Here is a tiny trained network, its code and every weight. The questions are about switching its units off for an input and a class, where a switched-off unit gives its printed mean instead of its output.

import numpy as np


def w(rows, s, z=0):
    codes = np.array(rows[::2]) - 128.0
    scale = np.full(codes.shape[1], s)
    scale[-1] = z or s
    return codes * scale


def f(y):
    return y / 2 * (1 + np.tanh(0.7978845608 * (y + 0.044715 * y**3)))


def log_softmax(a):
    a = a - a.max(-1, keepdims=True)
    return a - np.log(np.exp(a).sum(-1, keepdims=True))


def net(x, mask):
    res = np.array(x, float).reshape(1, 5) / 4 @ E
    y = f(res @ A[0][:, :-1].T + A[0][:, -1])
    res = res + np.where(mask, y, B[0][:, -1]) @ B[0][:, :-1]
    return log_softmax(res[-1] @ U[:, :-1].T + U[:, -1])


A, B = {}, {}
E = w([
[187,131,54,173,248,19,176],'x0',
[236,111,59,23,81,129,213],'x1',
[228,63,157,35,98,95,232],'x2',
[147,113,105,110,125,121,133],'x3',
[190,150,138,48,156,254,154],'x4',
],0.0076)
A[0] = w([
[168,172,119,137,194,91,137,60],'n0',
[130,79,102,195,97,95,157,168],'n1',
[188,102,51,145,72,153,135,124],'n2',
[150,158,142,49,195,154,151,240],'n3',
[113,107,148,162,90,50,81,216],'n4',
[186,184,162,127,163,173,190,181],'n5',
[150,46,199,82,131,89,162,171],'n6',
[134,121,161,100,122,96,157,5],'n7',
[153,104,100,134,81,113,221,239],'n8',
[37,123,130,160,116,129,102,90],'n9',
[110,116,154,85,63,157,81,88],'n10',
[152,89,182,116,157,107,141,8],'n11',
[79,187,132,150,153,138,137,70],'n12',
[103,63,130,112,137,134,159,15],'n13',
[118,180,100,125,182,211,132,249],'n14',
[119,135,89,3,128,88,179,188],'n15',
[102,177,109,163,78,95,153,19],'n16',
[150,103,92,121,95,135,116,4],'n17',
[182,116,122,171,221,100,166,143],'n18',
[157,123,94,153,82,105,147,78],'n19',
[90,131,157,178,143,94,128,247],'n20',
],0.011,0.0028)
B[0] = w([
[193,30,146,148,164,229,181,186],'n0',
[72,99,228,81,141,125,96,186],'n1',
[90,107,157,132,74,119,159,193],'n2',
[48,97,192,142,129,73,120,226],'n3',
[89,93,159,83,68,112,152,240],'n4',
[74,87,101,114,128,84,106,210],'n5',
[112,43,24,153,183,57,79,224],'n6',
[193,151,19,149,148,144,51,145],'n7',
[58,101,106,153,120,92,170,238],'n8',
[132,55,80,138,67,171,159,245],'n9',
[202,34,145,194,193,200,171,230],'n10',
[161,108,77,175,188,72,122,140],'n11',
[157,67,74,170,101,95,137,184],'n12',
[170,132,156,122,210,69,106,130],'n13',
[20,77,193,162,93,52,51,217],'n14',
[82,113,105,164,69,105,175,254],'n15',
[191,93,144,1,215,138,91,154],'n16',
[144,128,187,150,53,164,118,137],'n17',
[154,75,171,110,112,169,208,228],'n18',
[88,157,154,92,103,130,109,153],'n19',
[64,88,75,89,23,150,153,232],'n20',
],0.0064,0.0084)
U = w([
[108,100,102,139,124,99,97,252],'0',
[179,111,167,178,96,182,217,213],'1',
[72,171,135,153,65,107,183,168],'2',
[81,170,176,151,76,106,191,252],'3',
[60,127,181,52,117,70,91,61],'4',
[115,255,156,71,161,106,174,20],'5',
[243,171,133,165,121,134,139,3],'6',
],0.0098,0.0028)

Each question gives the input, the list of numbers given to net, and the class t.
The units are the neurons (one row each of A and B). Each row of codes is followed by its name. A weight is (code - 128) times the scale printed after its matrix; where a second scale follows, it is the last column's (A, B and U).
mask holds one flag per neuron, in row order. A switched-off neuron (its flag False) gives its mean, the last column of its row in B, instead of its output. The means were averaged over made-up inputs and are rounded, as every weight is.
A unit's drop is (log p(t) with every unit on - log p(t) with that unit switched off) / (log p(t) with every unit on - log p(t) with every unit switched off).
The circuit of an input: a set's keep is (log p(t) with only the set's units on - log p(t) with every unit switched off) / (log p(t) with every unit on - log p(t) with every unit switched off). Starting from the 12 units with the biggest drops (on a tie, the unit counted first), units are removed one at a time, each time the one whose removal leaves the highest keep (on an exact tie, the one counted first), for as long as the keep stays at least 0.8.
units of the circuit, in order: the units of the circuit, biggest drop first
unit that matters most: the unit with the biggest drop
top k neurons: the k neurons with the biggest drops, biggest first
drop when u is switched off: that unit's drop, to one decimal
input [6,5,-2,-2,-5], class 1: units of the circuit, in order => [n0 n18]
input [6,8,2,1,0], class 2: top 2 neurons => [n15 n8]
input [-8,-6,0,-2,-3], class 1: units of the circuit, in order => [n10 n9]
input [7,5,-6,5,-5], class 1: unit that matters most => n0
input [4,4,6,0,1], class 0: top 4 neurons => [n6 n7 n5 n11]
input [5,0,2,8,6], class 3: top 3 neurons => [n3 n10 n15]
input [4,1,7,-1,4], class 0: top 2 neurons => [n6 n5]
input [-1,7,5,1,-3], class 2: top 2 neurons => [n15 n8]
input [7,-7,6,-7,2], class 1: top 2 neurons => [n18 n0]
input [3,-5,-3,1,-7], class 4: top 3 neurons => [n1 n16 n4]
input [1,6,1,7,7], class 3: top 2 neurons => [n15 n2]
input [4,5,7,-1,-3], class 0: top 2 neurons => [n6 n7]
input [-3,-3,4,0,5], class 4: units of the circuit, in order => [n9 n0]
input [-2,-4,-3,6,7], class 4: units of the circuit, in order => [n14]
input [5,3,7,5,-1], class 0: top 3 neurons => [n6 n7 n11]
input [-7,-8,8,-3,-6], class 0: units of the circuit, in order => [n6 n10]
input [-6,-4,-3,-5,-2], class 1: top 2 neurons => [n10 n9]
input [8,1,-4,-5,0], class 1: units of the circuit, in order => [n0 n18]
input [8,1,-1,3,0], class 1: drop when n12 is switched off => 0.0
input [-2,7,4,3,7], class 2: drop when n15 is switched off => 0.5
input [3,-7,-6,5,-8], class 4: units of the circuit, in order => [n1]
input [-4,0,1,0,-4], class 1: drop when n8 is switched off => 0.2
